Below are the code and all the weights of a small trained network. Each question names an input and a class and asks about switching units off, where a switched-off unit gives its printed mean instead of its output.

import numpy as np


def w(rows, s, z=0):
    codes = np.array(rows[::2]) - 128.0
    scale = np.full(codes.shape[1], s)
    scale[-1] = z or s
    return codes * scale


def norm(h):
    return h / np.sqrt((h * h).mean(-1, keepdims=True) + 1e-5)


def f(y):
    return np.maximum(y, 0)


def log_softmax(a):
    a = a - a.max(-1, keepdims=True)
    return a - np.log(np.exp(a).sum(-1, keepdims=True))


def net(x, mask):
    res = np.array(x, float).reshape(1, 8) / 4 @ E
    u = 0
    for l in range(3):
        y = f(norm(res) @ A[l][:, :-1].T + A[l][:, -1])
        res = res + np.where(mask[u : u + 5], y, B[l][:, -1]) @ B[l][:, :-1]
        u += 5
    return log_softmax(norm(res)[-1] @ U[:, :-1].T + U[:, -1])


A, B = {}, {}
E = w([
[138,191,111,152,79,155,142,66,151,187,143],'x0',
[136,91,112,112,146,127,129,157,124,100,101],'x1',
[91,46,126,174,32,123,93,114,221,171,70],'x2',
[91,115,138,211,96,159,60,96,171,150,60],'x3',
[137,179,100,152,5,184,152,83,98,211,149],'x4',
[193,127,87,102,130,194,87,138,99,140,9],'x5',
[174,40,120,15,74,202,116,203,132,115,91],'x6',
[27,75,185,121,94,80,168,172,231,148,178],'x7',
],0.0022)
A[0] = w([
[33,108,141,185,62,85,85,115,212,126,104,28],'0.n1',
[141,193,99,158,28,175,133,47,109,183,129,86],'0.n2',
[237,118,103,142,164,195,97,123,114,94,5,5],'0.n3',
[107,178,110,176,154,122,146,113,111,154,93,139],'0.n4',
[123,189,125,162,233,77,92,83,112,130,169,15],'0.n5',
],0.0027,0.0024)
B[0] = w([
[73,49,148,175,127,133,79,121,185,162,94,235],'0.n1',
[132,81,139,45,115,139,116,180,104,149,232,252],'0.n2',
[108,109,124,78,172,154,2,126,92,129,86,235],'0.n3',
[132,80,168,123,124,180,174,149,110,78,128,200],'0.n4',
[123,196,141,173,168,63,171,92,93,54,133,195],'0.n5',
],0.0046,0.0021)
A[1] = w([
[148,170,139,137,64,173,157,122,111,182,140,6],'1.n1',
[51,89,125,213,97,108,131,116,215,152,76,89],'1.n2',
[143,80,130,116,92,172,102,143,135,172,97,183],'1.n3',
[125,204,122,173,150,97,189,118,115,92,109,18],'1.n4',
[83,79,168,203,95,107,146,113,253,185,79,35],'1.n5',
],0.0037,0.0018)
B[1] = w([
[117,110,46,165,101,121,131,96,191,202,155,160],'1.n1',
[33,48,212,104,104,169,96,97,96,196,125,247],'1.n2',
[106,187,142,173,182,70,135,87,74,97,167,240],'1.n3',
[126,218,175,232,186,38,180,85,153,67,151,165],'1.n4',
[11,36,238,163,113,177,3,86,193,141,146,255],'1.n5',
],0.0041,0.0034)
A[2] = w([
[147,220,117,196,163,47,159,85,120,89,156,121],'2.n1',
[160,173,91,149,35,167,139,119,145,187,172,6],'2.n2',
[129,93,117,83,148,74,186,205,163,91,170,63],'2.n3',
[154,146,55,148,58,164,145,87,132,186,164,12],'2.n4',
[169,141,83,111,153,162,83,132,91,128,1,71],'2.n5',
],0.0048,0.0025)
B[2] = w([
[72,180,183,179,158,83,208,103,72,121,54,254],'2.n1',
[165,150,65,80,95,45,107,102,69,204,174,180],'2.n2',
[204,110,140,176,89,218,182,189,196,76,167,182],'2.n3',
[140,194,75,2,39,47,177,127,119,192,173,178],'2.n4',
[176,141,27,158,157,136,52,102,190,122,9,248],'2.n5',
],0.005,0.0032)
U = w([
[156,184,65,50,62,68,134,92,84,218,195,130],'0',
[15,32,214,154,104,143,47,90,173,170,143,199],'1',
[101,224,188,198,213,59,221,89,73,75,114,138],'2',
[210,84,148,109,126,190,188,220,183,56,185,11],'3',
[210,133,28,104,184,166,20,127,118,100,2,187],'4',
],0.0076,0.0011)

Each question gives the input, the list of numbers given to net, and the class t.
The units are the neurons (one row each of A and B). Each row of codes is followed by its name. A weight is (code - 128) times the scale printed after its matrix; where a second scale follows, it is the last column's (A, B and U).
mask holds one flag per neuron, layer by layer. A switched-off neuron (its flag False) gives its mean, the last column of its row in B, instead of its output. The means were averaged over made-up inputs and are rounded, as every weight is.
A unit's drop is (log p(t) with every unit on - log p(t) with that unit switched off) / (log p(t) with every unit on - log p(t) with every unit switched off).
The circuit of an input: a set's keep is (log p(t) with only the set's units on - log p(t) with every unit switched off) / (log p(t) with every unit on - log p(t) with every unit switched off). Starting from the 12 units with the biggest drops (on a tie, the unit counted first), units are removed one at a time, each time the one whose removal leaves the highest keep (on an exact tie, the one counted first), for as long as the keep stays at least 0.8.
units of the circuit, in order: the units of the circuit, biggest drop first
most important unit: the unit with the biggest drop
k most important neurons: the k neurons with the biggest drops, biggest first
top k neurons in layer l: the k neurons of layer l with the biggest drops, biggest first
drop of u: that unit's drop, to one decimal
input [7,3,-7,-8,0,-3,7,5], class 3: most important unit : 2.n3
input [-8,4,2,-3,-8,5,-1,5], class 3: units of the circuit, in order : 2.n3, 1.n5
input [-1,-5,4,0,8,2,-1,2], class 0: units of the circuit, in order : 2.n4, 2.n2
input [-5,-5,-6,2,4,-3,3,-4], class 0: 2 most important neurons : 1.n3, 0.n5
input [8,4,7,5,8,6,2,0], class 0: 4 most important neurons : 0.n2, 2.n4, 2.n2, 1.n1
input [-3,-3,-7,-2,-6,1,4,-1], class 3: 2 most important neurons : 2.n3, 0.n3
input [6,4,-2,-8,1,-7,4,1], class 3: 2 most important neurons : 2.n3, 1.n3
input [-6,-4,-8,-8,-3,-6,6,-7], class 3: 2 most important neurons : 2.n3, 1.n3
input [-5,-2,-3,4,0,-2,4,1], class 3: 2 most important neurons : 1.n5, 1.n2
input [-6,6,-4,-2,6,3,-4,8], class 3: top 2 neurons in layer 0 : 0.n5, 0.n1
input [8,4,-2,1,6,7,-3,-5], class 0: top 2 neurons in layer 2 : 2.n4, 2.n2
input [-6,8,3,-2,-8,-7,0,-2], class 3: drop of 2.n3 : 0.2
input [-8,3,-4,-1,1,-5,-1,8], class 3: drop of 1.n1 : 0.0
input [1,5,7,0,4,-3,0,-6], class 0: most important neuron : 0.n2
input [5,-1,-1,-1,1,0,-2,3], class 0: drop of 0.n2 : 0.4
